Here is a tiny trained network, its code and every weight. The questions are about switching its units off for an input and a class, where a switched-off unit gives its printed mean instead of its output.

import numpy as np


def w(rows, s, z=0):
    codes = np.array(rows[::2]) - 128.0
    scale = np.full(codes.shape[1], s)
    scale[-1] = z or s
    return codes * scale


def f(y):
    return np.maximum(y, 0)


def log_softmax(a):
    a = a - a.max(-1, keepdims=True)
    return a - np.log(np.exp(a).sum(-1, keepdims=True))


def net(x, mask):
    res = np.array(x, float).reshape(1, 7) / 4 @ E
    y = f(res @ A[0][:, :-1].T + A[0][:, -1])
    res = res + np.where(mask, y, B[0][:, -1]) @ B[0][:, :-1]
    return log_softmax(res[-1] @ U[:, :-1].T + U[:, -1])


A, B = {}, {}
E = w([
[134,136,122,143,128,124,119,116,131,121],'x0',
[133,129,126,140,119,118,134,145,142,120],'x1',
[75,209,116,157,220,49,99,199,89,175],'x2',
[77,109,134,180,5,124,47,154,25,126],'x3',
[126,130,134,119,118,123,123,152,146,125],'x4',
[142,70,41,117,91,50,120,89,172,235],'x5',
[127,118,136,127,127,128,145,145,127,134],'x6',
],0.016)
A[0] = w([
[135,221,143,145,206,125,131,154,115,127,122],'n1',
[189,178,198,100,242,184,178,106,129,76,231],'n2',
[61,153,115,187,149,77,90,185,50,168,88],'n3',
[82,185,92,127,235,37,110,180,85,184,142],'n4',
[139,65,100,104,51,84,184,57,199,165,169],'n5',
[146,150,134,114,172,186,167,170,164,50,254],'n6',
[100,112,193,181,83,161,81,163,34,87,124],'n7',
[124,171,136,96,211,42,201,123,141,119,153],'n8',
[111,197,120,151,169,84,110,193,79,159,140],'n9',
[209,62,155,135,120,191,97,70,142,91,254],'n10',
[211,68,68,90,220,78,157,82,252,219,187],'n11',
[188,61,111,133,4,183,90,140,69,97,133],'n12',
[101,83,87,157,77,58,87,126,135,215,71],'n13',
[96,142,165,102,100,120,110,95,135,133,93],'n14',
[194,95,156,153,69,187,106,130,106,65,238],'n15',
[66,180,217,194,111,113,159,134,66,84,131],'n16',
[148,46,39,134,72,51,88,115,76,211,67],'n17',
],0.011,0.0091)
B[0] = w([
[203,158,169,183,131,69,37,91,121,56,204],'n1',
[178,136,244,191,105,122,140,75,178,77,253],'n2',
[69,117,178,216,157,122,68,223,86,158,213],'n3',
[176,244,79,249,180,8,130,184,126,100,241],'n4',
[171,109,67,35,106,129,158,103,122,213,206],'n5',
[171,97,254,121,83,173,142,36,188,64,224],'n6',
[7,193,27,91,144,172,98,179,82,48,230],'n7',
[218,109,137,193,161,79,156,117,113,85,208],'n8',
[108,137,142,230,150,105,46,164,60,113,212],'n9',
[123,100,165,79,78,203,193,99,191,138,213],'n10',
[197,193,31,122,234,167,239,103,155,200,253],'n11',
[56,131,64,59,54,91,178,98,86,71,221],'n12',
[135,98,100,122,77,58,129,193,64,219,190],'n13',
[133,126,108,136,111,130,143,147,108,122,137],'n14',
[63,106,97,81,98,163,182,86,155,5,217],'n15',
[98,140,134,105,195,200,61,180,81,100,214],'n16',
[126,52,128,122,39,53,131,181,104,236,204],'n17',
],0.0096,0.03)
U = w([
[145,49,222,123,108,218,204,50,238,79,207],'0',
[181,117,68,27,168,191,211,66,183,179,221],'1',
[192,167,208,180,156,72,89,94,148,42,141],'2',
[151,190,32,176,219,48,179,131,149,140,42],'3',
[31,138,106,61,93,194,162,110,112,21,170],'4',
[82,34,80,39,31,78,155,111,101,147,164],'5',
[40,153,133,162,197,176,2,160,87,75,83],'6',
[92,104,130,172,88,46,74,179,79,209,2],'7',
],0.0097,0.0036)

Each question gives the input, the list of numbers given to net, and the class t.
The units are the neurons (one row each of A and B). Each row of codes is followed by its name. A weight is (code - 128) times the scale printed after its matrix; where a second scale follows, it is the last column's (A, B and U).
mask holds one flag per neuron, in row order. A switched-off neuron (its flag False) gives its mean, the last column of its row in B, instead of its output. The means were averaged over made-up inputs and are rounded, as every weight is.
A unit's drop is (log p(t) with every unit on - log p(t) with that unit switched off) / (log p(t) with every unit on - log p(t) with every unit switched off).
The circuit of an input: a set's keep is (log p(t) with only the set's units on - log p(t) with every unit switched off) / (log p(t) with every unit on - log p(t) with every unit switched off). Starting from the 12 units with the biggest drops (on a tie, the unit counted first), units are removed one at a time, each time the one whose removal leaves the highest keep (on an exact tie, the one counted first), for as long as the keep stays at least 0.8.
circuit, biggest first: the units of the circuit, biggest drop first
most important unit: the unit with the biggest drop
k most important neurons: the k neurons with the biggest drops, biggest first
drop when u is switched off: that unit's drop, to one decimal
input [5,6,6,1,0,1,-6], class 7: circuit, biggest first : n11, n6
input [1,8,0,8,-1,-2,-8], class 4: circuit, biggest first : n12
input [2,-6,0,3,5,5,5], class 5: 2 most important neurons : n4, n9
input [1,5,1,7,-8,-7,7], class 6: 2 most important neurons : n16, n3
input [3,2,8,1,-3,6,7], class 7: 2 most important neurons : n17, n3
input [-7,-4,4,1,-8,5,-1], class 7: 2 most important neurons : n17, n13
input [3,8,1,6,-7,0,1], class 6: 2 most important neurons : n7, n3
input [0,2,0,-1,8,4,-4], class 1: 2 most important neurons : n4, n9
input [8,4,0,1,7,-8,8], class 4: 2 most important neurons : n7, n4
input [-3,7,-6,1,7,-2,-3], class 4: 2 most important neurons : n12, n2
input [-1,-8,0,-1,-7,4,7], class 1: drop when n4 is switched off : 0.2
input [5,-6,-8,-1,7,7,4], class 1: drop when n11 is switched off : 2.1
input [-2,-3,5,2,-2,1,6], class 7: drop when n11 is switched off : 0.2
input [-8,0,-1,-3,-8,8,4], class 1: most important unit : n11
